Each row is shifted at random along 4 fixed directions that mean nothing.
Known rows, with every step that occurs:
gafoli -> pote -> nedaba -> finubev: [-14.6  -5.9 -32.8  -5.9   1.1  -3.8   9.4 -34.5 -10.7 -27.5 -10.7   7.6
   6.5  12.2 -11.9 -11.9  10.5 -10.8  10.0  -0.8  -0.6  -5.6  -3.1   5.4
 -25.8   2.2  -1.1  31.5   1.4  35.0  -6.1   9.4  -5.9   1.9  -5.8   3.6
  -0.1   1.4 -18.2  -4.5  30.0   7.8  -1.8]
fufin -> gafoli -> pote -> nedaba -> vovu -> rugop: [ 29.4 -10.4  -2.5  36.8 -10.2   9.1  16.8  14.8  16.4 -45.0  -9.0 -50.1
 -35.6 -12.6 -36.5 -26.4  38.1   4.9  14.0  -2.3  35.6  20.6  38.1 -12.1
 -22.3  10.7  13.8   6.5   8.2  -7.8 -38.3 -19.1   7.6 -16.6  19.8  35.9
  -1.5   3.3   5.8  -3.2  30.5  16.2   3.8]
vovu -> rugop -> nedaba -> pote -> gafoli -> fufin: [-42.6  21.3  41.0 -25.2  12.9  13.7 -27.4  27.0 -17.6   9.0  17.0  -9.7
  25.7   5.6   9.6  -0.9  -8.2 -19.6   4.6  -3.9 -39.5 -19.2 -29.1  26.7
  34.0 -13.6  -9.1  -7.9 -64.2  -9.0  27.7  -9.1  -5.1  33.2 -24.0  10.1
 -23.7 -27.1  21.1   5.3 -24.9   8.5  -2.6]
begi -> finubev -> vovu -> nedaba: [ 18.4 -13.8 -12.0   1.8  -9.7  23.3  25.6   1.1  12.2 -35.0 -11.3  13.4
   7.9 -21.7 -28.0 -10.0  26.8  12.6  20.2 -21.4  51.0  16.2  23.3   1.3
 -36.1  10.6  10.1  40.8   5.5 -16.2 -12.0   7.8  -5.4   1.5   3.5  18.7
 -18.0   1.1 -22.8   6.1  14.1   5.4 -11.1]
pote -> nedaba -> gafoli -> rugop -> begi: [ 43.6 -29.1 -15.4  23.5 -34.8  41.0  10.3  64.9  20.8 -24.7  22.7  -0.9
 -50.5 -29.4   0.0 -47.1 -47.6  44.4  -5.9  -0.7  32.9  26.4  12.0 -14.6
   1.3   8.3  12.2 -46.6  24.9 -55.0 -42.7  -2.0  35.2 -41.9  44.6  -6.6
   1.4   1.9  34.7  -9.8  -7.8  -7.7   1.6]
begi -> nedaba -> finubev -> vovu -> rugop: [ 22.1 -20.2   9.1  12.9   7.3  12.1 -20.1   2.0   9.8  24.7 -12.7   8.1
   4.1 -15.2  27.5  21.4 -29.3  11.1 -12.8 -12.2 -10.5  -3.3 -15.5  -2.3
  18.9  12.3  12.0 -12.6  33.6   8.9  -8.0  24.0  13.5   2.3  20.9 -15.5
  20.4  24.1  -1.6 -21.7 -19.9  -9.2  25.1]
pote -> gafoli -> fufin -> nedaba -> finubev -> vovu -> rugop: [ 24.4 -25.7 -36.4   5.4  -0.2  37.4  -2.7  39.1  -7.8 -40.1  -1.0   1.8
  -2.7 -37.5 -20.7 -33.3 -16.0  28.5  26.7 -22.8  27.0  36.6   5.7   4.8
 -10.3  22.0  12.9  15.4   0.5 -19.6 -12.6  -6.8   2.2 -17.6  33.8   9.0
 -20.7   5.5  -4.0 -26.8  -0.4   2.4  -6.6]
vovu -> nedaba -> pote -> gafoli -> fufin -> rugop: [-11.3  -5.1 -24.0 -10.2  -2.2  24.7 -22.1  32.8 -19.8 -13.9  13.7  -5.6
  -1.8   2.2   2.6 -21.5 -14.5   5.9   5.9 -21.5 -15.0  24.9   2.1   8.0
   8.3   2.4   4.3  -2.2 -14.6 -17.0  -0.2 -12.3  -1.7   3.6  18.1  13.1
  -6.0   3.0  11.5 -17.1 -13.3   4.0  -9.0]
finubev -> nedaba -> pote -> gafoli -> rugop -> begi: [ -5.6   0.3 -41.5 -18.8 -30.5  23.4   6.3  42.2 -17.1 -11.7  21.0  27.6
   0.3  -6.6  -3.1 -36.5 -44.9  18.3  -1.1   0.3   0.6  24.8  -3.6   3.9
  -1.5  -8.3   3.0 -16.4 -12.2 -24.3  -1.5 -17.5   4.4 -16.9  19.0 -16.1
 -25.3  -9.1  23.5  -5.2 -14.3 -11.0 -23.5]
begi -> finubev -> vovu -> rugop -> gafoli -> pote: [ -5.4  18.9  15.0  -6.8   0.4   2.6   5.8  13.7  -6.7  -2.4   8.5  11.6
   5.2   3.3  -4.3  -2.5   1.4 -12.3   4.4   8.0  -5.6   0.3   1.3  -2.7
  10.3  -2.8  -4.9  -8.7 -34.1  -3.2  12.1 -19.5  -9.4  13.9 -22.4   9.2
 -21.0 -13.1   6.4  14.8  -1.9   9.5  -2.4]
nedaba -> finubev -> pote -> gafoli: [ -7.2 -11.9  -8.2  16.9  19.5 -25.9 -10.7  -2.9   2.7 -20.9   6.8 -14.3
 -23.9   1.0  -2.4   2.9   0.5   1.9   2.6  27.4  -2.0 -19.7 -10.3   5.3
   7.3  12.8 -19.9   1.5   2.6  15.7  -6.7  -6.9  -8.8  -5.9  -3.4   5.2
  21.4  11.1  -5.6 -18.8  31.6  14.0   2.1]
pote -> nedaba -> vovu -> begi: [ 47.8 -33.4  29.7  11.0 -16.0  19.5  -3.9  23.6  36.1  14.2 -13.1  -6.6
 -26.1 -20.4  14.8   0.0 -56.7  45.7 -14.5   9.5  17.0  14.5  -9.5 -11.9
   9.4  -2.7  -2.4 -34.4  27.8 -12.5 -15.8  21.1  41.3 -29.3  21.6 -43.5
  15.9  -0.6  13.9 -19.0 -19.3 -18.0   5.7]
rugop -> nedaba -> vovu -> begi -> finubev -> pote -> gafoli -> fufin: [-19.8 -12.9   2.2 -21.1  30.0  11.3 -30.1  15.1 -15.1   2.3   6.3   5.8
  13.8  -7.9   8.8   1.0 -30.4  11.3   9.4   5.8 -17.6  -4.3 -30.4  22.0
  25.5   9.6 -19.5   4.0 -29.1   0.5  29.9   0.2  -4.7   1.4  -5.7 -14.9
  -3.6  -9.8  -3.3 -23.4 -10.4  -3.3  -7.6]
finubev -> vovu -> begi -> nedaba: [-16.2   5.2 -48.1 -36.9  -6.1  -1.9   0.1 -32.0 -14.6  17.4 -31.5  44.2
  42.0   2.3  -8.5  12.2 -16.3   3.3  -3.9  -7.1   5.3  20.4   2.4   4.7
 -34.4  -8.9  -0.9  31.0   9.9  24.4  25.7  -5.0 -22.2   0.3   8.7 -31.5
  -8.6   4.8 -26.8 -15.6   2.6 -23.7 -31.3]
gafoli -> fufin -> pote -> nedaba: [-11.9   3.1  11.5 -23.3 -17.3  33.9  10.3  30.6 -10.5 -19.1   8.9  13.3
  13.1  -1.9   4.8 -26.0 -15.8  -1.3  11.8 -32.1  -4.8  10.5  -6.1  12.6
  -6.6 -13.8  -2.1   5.5 -55.5 -21.9   8.1   2.0  13.4  19.2 -28.5   6.8
 -39.0 -34.6   5.9  16.0 -27.2  -1.8 -22.2]
vovu -> rugop -> begi -> finubev: [-30.3  32.3  -3.0 -17.9  -2.2   4.3  -5.4 -24.4  -8.0  27.0  17.2  30.3
  23.1  22.4  11.5  12.7  -2.3 -20.3  -9.7  -8.7 -11.0   6.3  -6.9  -4.1
  -2.0 -13.3  30.3   2.9  22.7  -1.6  13.5  13.7  -9.1  -1.7   6.6 -26.0
  -1.8  -0.6   9.6   6.2 -10.3   8.6  12.1]
vovu -> nedaba -> gafoli -> fufin -> rugop -> begi: [ -7.0  30.3  15.0 -11.7 -23.6   8.4  14.6  27.2  -1.0   2.8  27.2   1.2
   0.0   1.4  -3.6 -17.0   7.0  -0.7   3.8 -16.4  -1.5  19.3  14.7  -3.5
   0.4 -20.7  16.9  -9.4 -15.2 -37.4   0.7  -4.0   5.8  -4.0   0.7   5.9
 -24.7 -20.8  29.3  27.0 -27.6   1.1  -5.3]
gafoli -> fufin -> rugop -> begi: [ -8.9  29.8  39.4   0.9  -1.4 -21.3 -22.8 -12.0  12.5  62.4  20.4  -4.1
  -5.6  32.9  34.6  29.3  -0.6 -12.7 -31.4   3.0 -38.2 -15.5  -3.9 -14.6
  19.6 -18.3  11.5 -38.9  29.5   1.4   3.7  13.3   4.1  12.7  -6.7 -12.5
  32.0   3.4  23.4  16.3 -32.9  -6.8  20.9]
pote -> gafoli -> rugop -> nedaba -> vovu: [ 27.0 -33.5 -21.1   5.5 -19.7  25.0  12.1  19.6   2.7 -17.1  -8.2  10.4
  -1.2 -16.6 -14.7 -20.3 -16.1  17.6   5.9  -0.7  30.9  -2.4  -5.4  -8.6
 -11.9   6.8 -12.2  -2.0  -8.9  -6.2 -16.4 -14.4   5.0  -3.5   4.0   5.8
  -2.2   2.3 -10.2   6.0   9.6 -12.3 -17.8]
pote -> gafoli -> rugop -> begi -> nedaba: [ -7.3   7.2 -25.2 -11.1 -29.0  21.3  20.0  16.9  -3.5 -13.9   0.9  23.7
   3.7  -5.4  -8.4 -28.9  -9.9  -0.7  -2.2 -12.2  20.3  14.9  15.0  -2.8
 -23.6  -9.4  14.1  -6.8  -3.3 -30.4 -10.8 -10.9   0.1  -6.6  14.1  -0.1
 -25.3  -5.7   5.7  11.4   3.6  -6.9 -17.4]
gafoli -> fufin -> nedaba -> vovu: [ 27.7 -25.3   3.4   0.7  -1.1  15.2  -1.7  11.9   9.0 -11.7  -9.7   6.2
   0.4 -14.3  -6.0  -5.9   0.2  15.0  14.1 -15.3  28.5  -0.1  -2.3   3.5
 -16.6   9.2 -16.6  11.6 -12.3  -8.6   3.7  -0.8   0.0  12.6  -8.0   4.8
   5.7  -3.6 -20.3   5.4   1.0 -11.4 -11.8]
pote -> nedaba -> finubev -> gafoli -> fufin -> rugop -> begi: [  0.8  10.2  -7.0   3.9  -8.1  -2.6   5.9   7.1   1.4   2.2  20.5  -4.2
 -14.5   1.5  -1.3 -12.6   4.6   6.3  -0.4  -6.3  -0.7  11.4  11.4  -8.6
  -5.0  -4.6  14.8  -7.9  17.7 -19.3 -10.5   5.8   5.0 -17.0  12.0   2.2
   0.4  -4.3  15.5   9.7  -8.0  -1.4   4.0]
finubev -> vovu -> begi -> nedaba -> gafoli: [ -9.1   9.8   8.7  -6.6   5.7 -26.3   2.5 -23.6  12.0  10.4 -17.2   3.5
   8.5  -1.8  -4.0  23.0   9.9  -8.3  -6.9  13.0   4.3 -16.2   2.7  -0.6
  -6.3  -9.3 -11.2  11.0   0.3  16.1   8.5  -3.4 -14.8   4.9  -3.9  -4.7
  13.2   2.1  -6.9   4.1  21.6  -0.3  -3.4]
vovu -> nedaba -> pote -> gafoli -> rugop -> begi: [ -3.5  19.5 -26.2 -13.9 -47.6  29.2  37.4  54.6 -11.6 -46.6  27.2   7.4
  -4.6 -12.0 -35.9 -61.3  -5.0  12.2  19.7  -5.4  27.1  40.1  21.6   2.9
 -20.4 -17.3  13.8  -4.1 -33.9 -49.4 -12.5 -29.7   7.3 -20.3  14.3   9.3
 -58.7 -26.7  31.3  18.1  -4.8   5.5 -30.0]
gafoli -> pote -> nedaba -> finubev -> vovu -> begi -> rugop: [ -0.7  29.9  -2.4   3.3  -6.2 -29.8  13.7 -39.9  -2.0  13.1 -18.8 -17.6
   7.7  19.4 -11.6  15.7  31.1 -25.6  -6.5   6.3  -4.8   6.6  14.8  -5.0
 -16.3 -10.3  18.5   2.0  27.0  16.2   4.3   5.8   1.3 -12.3  12.0  -5.8
  -8.1   8.1  -4.6  -1.5   2.7   2.3   4.6]
pote -> gafoli -> rugop -> begi -> finubev: [-75.7  48.2 -35.0 -59.9   3.6 -10.4 -19.7 -45.9 -36.1  46.9  15.7  68.1
  65.5  52.6  17.5  22.2 -14.1 -40.9 -15.9  -1.8 -46.5  -9.6 -29.6   6.8
  -0.2 -26.3  15.3  16.2  -1.9  35.1  43.2  -0.4 -37.8  26.9 -15.1 -33.7
  -8.7  -0.8  -4.6   7.9  -8.0   5.0  -7.3]
gafoli -> fufin -> pote -> nedaba -> finubev: [-21.3  15.3  50.1  -3.5  12.2 -19.7   3.4 -37.3   7.2  12.7   0.5  -6.2
  11.8  22.2  24.1  20.0  16.9 -28.1  -2.8  -3.1 -31.8 -38.3 -21.1   4.0
  11.4 -16.1  -1.6   6.3 -14.7  28.8   3.2  33.6   9.4  29.7 -42.3   1.5
   5.4 -13.9  -5.0  25.1  -4.4  14.7  25.3]
pote -> gafoli -> rugop -> begi -> vovu -> nedaba: [-27.8  13.9 -13.7 -20.0 -12.5  -3.8   9.4 -14.1  -0.3   3.6 -17.0  23.2
  30.1  14.4 -13.0   3.8  25.5 -10.7  -1.5  -1.2   5.2  -3.3  12.6   1.7
 -19.8 -11.3   5.3  24.5  -6.8  17.8   0.2 -18.7 -24.1  26.0 -11.0  12.4
 -16.0   7.6 -16.6  11.9   8.0   1.4 -18.2]
fufin -> nedaba -> finubev -> gafoli -> pote: [ 34.8 -45.3 -33.8  11.3  13.5   9.6 -13.7  28.9  -0.1 -24.7   0.0  18.7
 -38.6 -23.9  16.9  -9.8 -50.0  37.4   0.4   5.5   5.8   9.4  -4.7   0.5
  12.3  30.3 -19.8  -8.5  11.8  -0.8  -9.9   5.7   6.8 -15.2  15.2  -8.2
  22.1  15.7  -7.7 -34.6   8.7  -8.3   4.3]
rugop -> nedaba -> gafoli -> pote: [ 17.3  -3.9  -0.3   3.2 -13.7   9.6  22.0  26.5  -1.6 -37.0   4.6  -3.4
 -20.5 -13.1 -16.3 -24.7  -0.4   3.5  10.2   3.6  19.6   6.5  14.0  -2.2
  -6.1   2.4 -15.8  -3.2 -36.9 -16.5  -5.3 -19.7   2.7  -3.6 -11.6  19.0
 -16.6 -17.1   8.8  13.1  13.0   3.3 -14.8]
rugop -> gafoli -> pote -> nedaba -> vovu: [ 18.6 -14.4  34.6  -1.5 -19.5  16.8  22.9  23.4  13.6 -13.1  -6.1  10.0
   4.9 -11.2  -2.1 -12.5  -8.8   1.9   8.7  -4.0  18.9 -18.0 -12.7   3.5
  -3.1  -6.3 -20.3  -6.4 -45.2 -13.4   1.8  -2.7  16.6  17.5 -32.1   5.8
 -22.8 -20.9  -3.1  30.9  -3.3  -8.4 -13.4]
gafoli -> rugop -> nedaba -> vovu: [ 42.3 -41.5 -24.3  23.4 -14.8  17.1   8.5   2.1  11.5 -12.4 -15.1  -4.7
 -16.2 -14.2 -15.4 -10.9  -2.9  21.0  -0.2   3.3  37.7  -2.0   5.5 -15.6
 -19.2  15.6 -10.1  -1.8  21.7   2.7 -27.0  -7.3   7.4 -11.3  14.9   7.2
  23.0  15.4 -15.4  -2.4  17.9 -14.9  -7.5]
fufin -> pote -> gafoli -> rugop -> nedaba -> finubev -> vovu: [  4.0  -5.4  -4.3 -10.5   9.1 -21.2  11.3 -30.9  -3.0  12.1 -12.7  30.2
  30.4   2.2   2.3  18.3   5.6  -5.3   5.5   5.8  -2.7 -26.3 -18.4  -5.9
  -8.4   0.9 -18.5  18.5  -6.2  37.7  12.1   4.6 -16.0  23.3 -34.3  -0.4
   0.0   3.6 -33.7  18.5   6.7  -5.7  -6.9]
nedaba -> finubev -> gafoli -> rugop: [  7.4   5.9   9.9 -18.2 -16.5  26.3   1.6  51.1 -12.4  -2.4  28.9  28.0
  13.9 -16.8  14.6 -12.8 -43.5   0.7  -2.4 -21.2 -17.1   2.2 -26.2  14.6
  34.3  -6.7   7.1 -25.3 -31.6 -42.4   3.3  15.2  19.1  13.5   6.7   1.6
 -31.4 -12.4  25.5  11.1 -39.8   1.5  16.4]
fufin -> rugop -> nedaba -> pote: [-17.0  11.9  -8.8 -11.0 -19.4  -7.5  12.8 -19.7 -25.2   9.6  -3.2   1.0
  20.3  12.2   2.0  10.1   1.4 -18.7  -8.2  -4.0 -19.8  -2.5  -4.1   2.3
  -0.5 -20.3  -9.9   9.2 -22.3  13.3  10.5  -6.8  -3.9   9.8 -19.7  -4.8
  -6.7  -9.2   5.8  13.7  -8.7  -7.7 -15.1]

Rows:
[ 17.2   6.1  37.3  12.1  -5.1 -20.8  17.0  -0.1  19.3  15.9  -1.9  11.3
   2.6  -1.2   9.5   6.4  10.8  -4.5  -5.0  15.0  12.1 -19.8  -7.4  -4.4
   3.5   1.0  -8.2 -28.7   5.1 -13.0   3.5  -3.3   7.3  10.8 -14.1  -4.1
  -5.4   8.6  -8.1  27.9  -4.1  -5.7   8.4] => nedaba -> finubev -> pote -> gafoli -> rugop -> begi -> vovu
[-19.2  -7.8 -29.3 -18.0  -7.0  26.5  -7.3  18.0 -16.6  -8.6  -1.9  11.3
   2.3   1.3   4.7 -20.4 -31.0  11.3   3.3 -12.2 -12.5  20.0  -2.8   3.2
  -1.8  -6.2   1.1   3.1 -22.5   1.1   0.3  -9.3   4.2  -6.1  -0.9  -8.9
 -16.9 -13.4   2.1 -18.7 -13.9  -4.3 -23.7] => vovu -> begi -> rugop -> gafoli -> fufin -> pote -> nedaba
[ 19.3 -25.1  -1.9  13.6  -1.3  -9.7  14.9 -23.4   9.1  -4.3 -15.2  -4.5
  -2.5   0.9   0.5   7.3   5.9   1.8  -1.5   4.9  15.7 -14.4  -5.1   1.0
 -11.4   9.0 -14.9   9.2  15.7  15.1  -3.2  14.7  11.7  -5.6  -8.0  -7.0
  14.7   9.3 -17.9   3.9  16.1 -10.7   0.3] => gafoli -> rugop -> begi -> finubev -> pote -> nedaba -> vovu
[ 16.7   1.5  17.7   3.9  -8.9   8.5  -3.4  26.4   2.7  14.9  -1.0  -8.8
 -10.1 -10.5  18.8   2.9 -29.2   8.8  -6.4  -6.9  -8.7  15.5  -6.8   2.6
  24.4  -5.4  12.6 -29.1   5.3 -28.3   3.3  12.3  29.8 -21.3  23.9 -22.4
 -12.1  -0.9  18.1 -14.8 -37.0  -8.8   7.4] => finubev -> gafoli -> fufin -> pote -> nedaba -> vovu -> begi -> rugop
[ 19.6 -22.1   5.8  15.6  24.5  -9.8  -6.6 -12.2  -1.2  10.7   2.4  -2.1
 -14.9 -12.2  29.1  24.9 -21.0  14.0  -5.9   0.2  -4.5   3.2 -10.5   6.6
  24.1  20.1  -8.4  -2.2  29.8  -3.6  11.9  32.4  15.9 -22.7   3.3 -29.8
  24.7  12.3  -5.2 -22.2 -12.9  -8.3  20.9] => gafoli -> fufin -> nedaba -> vovu -> rugop -> begi -> finubev -> pote
[  7.9 -29.6  12.7   0.5  23.4  28.9 -41.7  39.7   6.9  13.4   3.6   6.3
  -7.9 -27.9  29.0   1.7 -45.2  27.2  -2.3  -7.6  -9.7  -6.4 -22.8  15.8
  32.5  20.1  -9.6 -20.6  -0.8 -19.2   8.5   9.5   9.8   0.2  23.4  -9.9
  21.0   8.0   8.5 -30.5 -20.8 -14.3  10.6] => finubev -> vovu -> rugop -> begi -> nedaba -> gafoli -> fufin
[ 25.4   6.4  50.5  35.5  11.3 -21.5   9.4 -15.2  28.8   0.0  -9.5 -42.4
 -19.4  -2.6  -3.3  17.4  40.7 -12.9  -3.5   4.5   2.6 -16.8  17.0 -14.6
   4.7   4.5  12.2  -8.0  19.1  12.0 -25.0  12.6   8.6   8.7  -9.8  27.6
  12.3   6.4   1.0  13.8  12.3  19.4  34.6] => fufin -> gafoli -> pote -> nedaba -> finubev -> vovu -> rugop
[ 16.2 -15.3  43.1  -2.0  -9.0  37.8   6.0  35.6  -1.1  18.5  17.1  10.9
  -0.1 -21.7  37.6   1.8 -46.6   5.5 -14.8 -29.3 -11.8  -7.7 -21.0  -8.6
  42.0  -6.0   7.1 -38.1 -22.0 -49.0  -6.7  28.9  31.7   1.3 -16.4  -5.5
 -16.3 -18.5  19.6  22.1 -49.6  -5.9  15.1] => begi -> finubev -> pote -> gafoli -> fufin -> rugop -> nedaba
[-59.6  34.7  13.4 -51.6   3.8 -20.6  -3.8 -27.2 -21.3  43.8 -13.6  43.2
  69.3  27.6  19.9  37.6  10.3 -30.3  -8.4 -11.0 -44.8 -19.8 -17.2  19.3
  13.3 -26.5  -6.5  29.1 -39.6  32.7  43.5  -3.6 -28.7  52.2 -45.6  -6.2
 -26.6  -4.8 -16.1  21.4 -30.2  -7.6 -16.6] => finubev -> pote -> gafoli -> fufin -> rugop -> begi -> vovu -> nedaba
[-13.8   0.6 -24.8  11.0  15.2   8.3 -19.0   5.2  -4.8 -19.1   1.0 -32.0
 -12.7  -3.0 -37.6 -18.6  30.9   2.2  17.3  13.2  16.3   8.3  14.4   4.6
 -14.0  12.7   2.2  10.5  -1.4  -5.0  -6.1 -28.9 -17.1 -14.9  25.2  24.1
   5.5   0.3  -2.7 -22.1  24.6   8.8  -9.9] => pote -> nedaba -> vovu -> begi -> rugop -> gafoli -> fufin
[-22.3  16.4  -0.8 -16.7   7.2  -5.9  -1.5  -6.5 -17.7   7.0  -0.2  16.6
  17.5  12.9   2.4   9.6  -2.0 -20.8  -1.3   9.6 -20.8  -7.7  -5.9   2.2
  13.6  -5.1  -9.4   5.8 -34.5  21.0  20.2 -16.5 -18.1  18.9 -26.2   2.6
 -11.7  -9.1  -0.6   8.6   2.1   5.4  -4.0] => begi -> finubev -> nedaba -> vovu -> rugop -> gafoli -> pote
[ -7.5   4.0  -8.7 -19.0   9.8 -15.3  -2.9 -26.1  -4.2  25.4  -2.6  44.1
  35.3  10.4   9.0  20.7  -6.6  -6.1  -1.6   8.0  -1.7 -15.9 -21.7   2.8
  -8.5   2.4 -11.8   8.8   9.6  21.0  29.9   4.0 -18.8  16.0 -16.2 -21.6
   2.3   9.6 -23.9   7.6   4.1  -8.9  -8.3] => nedaba -> pote -> gafoli -> rugop -> begi -> finubev -> vovu
[-15.5   1.7  12.9 -38.7   0.3  20.8  -4.6  -4.5  -4.8  28.9  -0.1  53.7
  33.7   3.7  28.0  12.1 -59.9   5.4  -7.5  -2.0 -14.8   4.4 -35.8   2.2
  20.8 -15.3   2.6  -7.0 -11.7   1.5  30.4  21.4   9.5  -1.7 -11.0 -55.9
 -17.3 -13.7   1.0  -0.6 -24.2  -4.8   1.4] => rugop -> gafoli -> pote -> nedaba -> vovu -> begi -> finubev
[ 20.5 -57.4 -17.1  35.0  25.4  -2.3 -39.3 -17.4   3.7  26.6 -11.8 -16.6
 -38.7  -5.9  44.3  31.1 -44.6  26.5 -31.8  18.3 -21.2 -18.2 -16.1 -10.3
  34.4  26.4 -17.4 -24.0  58.8  25.6 -20.3  21.5  12.9 -20.5  24.2 -23.7
  76.4  39.9  -3.0 -47.6   7.8 -14.2  25.0] => begi -> finubev -> gafoli -> fufin -> rugop -> nedaba -> pote
[ 52.3 -28.2 -12.0  42.3  -1.4   1.8   0.3  10.7  25.4  -9.3 -15.6 -26.9
 -53.7 -19.9   1.8  -7.6 -16.9  30.1  -8.3  12.5  26.1  21.8  20.8 -20.7
  -1.6  20.3  16.9 -33.7  63.5 -14.8 -36.6   9.0  28.1 -49.6  51.2 -11.5
  22.2  27.6   1.4 -37.2   9.1  -1.0  18.1] => fufin -> gafoli -> pote -> nedaba -> finubev -> vovu -> begi -> rugop
[ 11.9 -25.5 -28.1  12.5  25.1  22.8 -13.2  28.6  -8.5 -40.3   6.7 -13.0
 -12.1 -38.9 -27.7 -24.7  10.4  23.4  30.0  -8.2  27.4  14.5   3.3  16.1
  -3.6  33.4  -0.7  22.3  -5.0 -25.6  -4.9  -6.8  -7.7 -15.7  31.3  25.8
  -3.5   3.1  -9.4 -25.1  13.0   2.8   1.4] => begi -> vovu -> rugop -> nedaba -> finubev -> gafoli -> fufin
[ -5.4   0.3  -7.1  -9.7   5.4  16.5  -9.5  17.1 -19.8  -6.8  16.9  -1.9
   5.0  -2.3  10.8  -7.7  -9.4  -6.3   4.5 -30.9 -15.0  16.7  -4.1   9.9
  14.8   3.3   5.1  -0.6 -14.2 -25.7  10.5   9.8   6.4  -0.1   8.4   8.2
  -7.8  -3.4   9.6  -2.7 -19.3   3.8   4.9] => begi -> finubev -> pote -> nedaba -> gafoli -> fufin -> rugop
[-71.8  29.3 -33.0 -50.9  31.7 -10.1 -33.5 -12.1 -48.1   6.2  11.2  21.3
  55.1  23.2  -8.9   4.8   5.4 -24.3  19.4   1.0 -42.0  -0.8 -27.8  37.0
   7.7  -3.7 -14.3  41.2 -49.5  30.3  58.9 -22.9 -41.6  23.7 -16.1  -4.6
 -21.8 -12.2  -9.4 -16.6  -3.3   2.5 -25.6] => nedaba -> vovu -> rugop -> begi -> finubev -> pote -> gafoli -> fufin
[  1.9  13.9 -11.0   3.7  -6.4  -3.2  13.2   5.9   3.3 -12.5   8.0  -6.6
  -4.7  -7.6 -23.1 -18.1  19.7   8.0  14.0   1.1  17.2  17.9  19.3  -8.1
 -19.6  -1.8  15.5   9.1   9.9  -7.4  -8.6 -11.2  -8.3 -16.0   9.1   5.6
 -14.8  -6.4   5.8   6.3   6.3   4.4  -7.0] => pote -> gafoli -> fufin -> nedaba -> finubev -> vovu -> rugop -> begi
[ 17.3 -25.4  -3.0  31.1  33.4 -10.5 -25.9   3.0   6.4  -5.4   5.2 -30.1
 -45.3  -5.8  16.8   7.8   0.0  23.2   1.9  11.4 -10.2   1.2   7.5 -10.1
  19.2  23.8 -10.4  -3.3  22.5  17.1 -16.9   2.3   1.9 -10.6   5.4   8.5
  45.3  14.1  -4.5 -29.7   5.6   6.1  17.3] => vovu -> rugop -> nedaba -> finubev -> gafoli -> fufin -> pote
[-12.6  25.4 -35.0 -29.8 -25.8   7.1  16.4  12.6 -29.7  -5.4  -5.5  18.9
  27.9  -0.4 -16.2 -13.1 -14.0  -9.8   8.5 -13.7  -3.4  34.5   0.9  13.5
  -8.3 -16.8  14.5   9.6 -22.5 -16.0  23.7 -12.2   2.5 -17.2  20.5 -17.9
 -50.4 -11.2   8.4  -7.2 -22.8 -10.0 -25.7] => finubev -> gafoli -> pote -> nedaba -> vovu -> begi -> rugop
[ -2.2  -6.8   5.8  16.3   7.8 -24.3   2.2 -17.2   3.1  -4.8 -15.5 -25.3
  -8.1  -0.2  -1.6  15.2  29.9   1.0   0.4  13.7  -0.5  -6.4  13.2   9.2
   0.7   5.4 -15.4  16.4   7.3  15.4  -0.2  -5.1  -5.0   4.5  -2.3   9.1
  16.3  14.9  -7.4  -6.5  15.5  -1.1   0.9] => finubev -> gafoli -> fufin -> rugop -> begi -> vovu -> nedaba -> pote
[ -3.7 -12.9 -24.1  -7.3  -1.0  10.6 -21.8  22.3  -6.2  22.9   6.7  18.7
  -3.9  -4.4  22.4  -0.1 -46.6  28.4  -7.6   1.3 -21.0  14.2 -11.9  -0.8
  18.1   1.4   2.0  -9.4  14.3   8.8   3.4  -2.7   4.9 -15.7  17.6 -30.1
  11.6   6.6  14.0 -25.7 -25.7 -19.6  -6.6] => finubev -> gafoli -> fufin -> pote -> nedaba -> vovu -> rugop -> begi
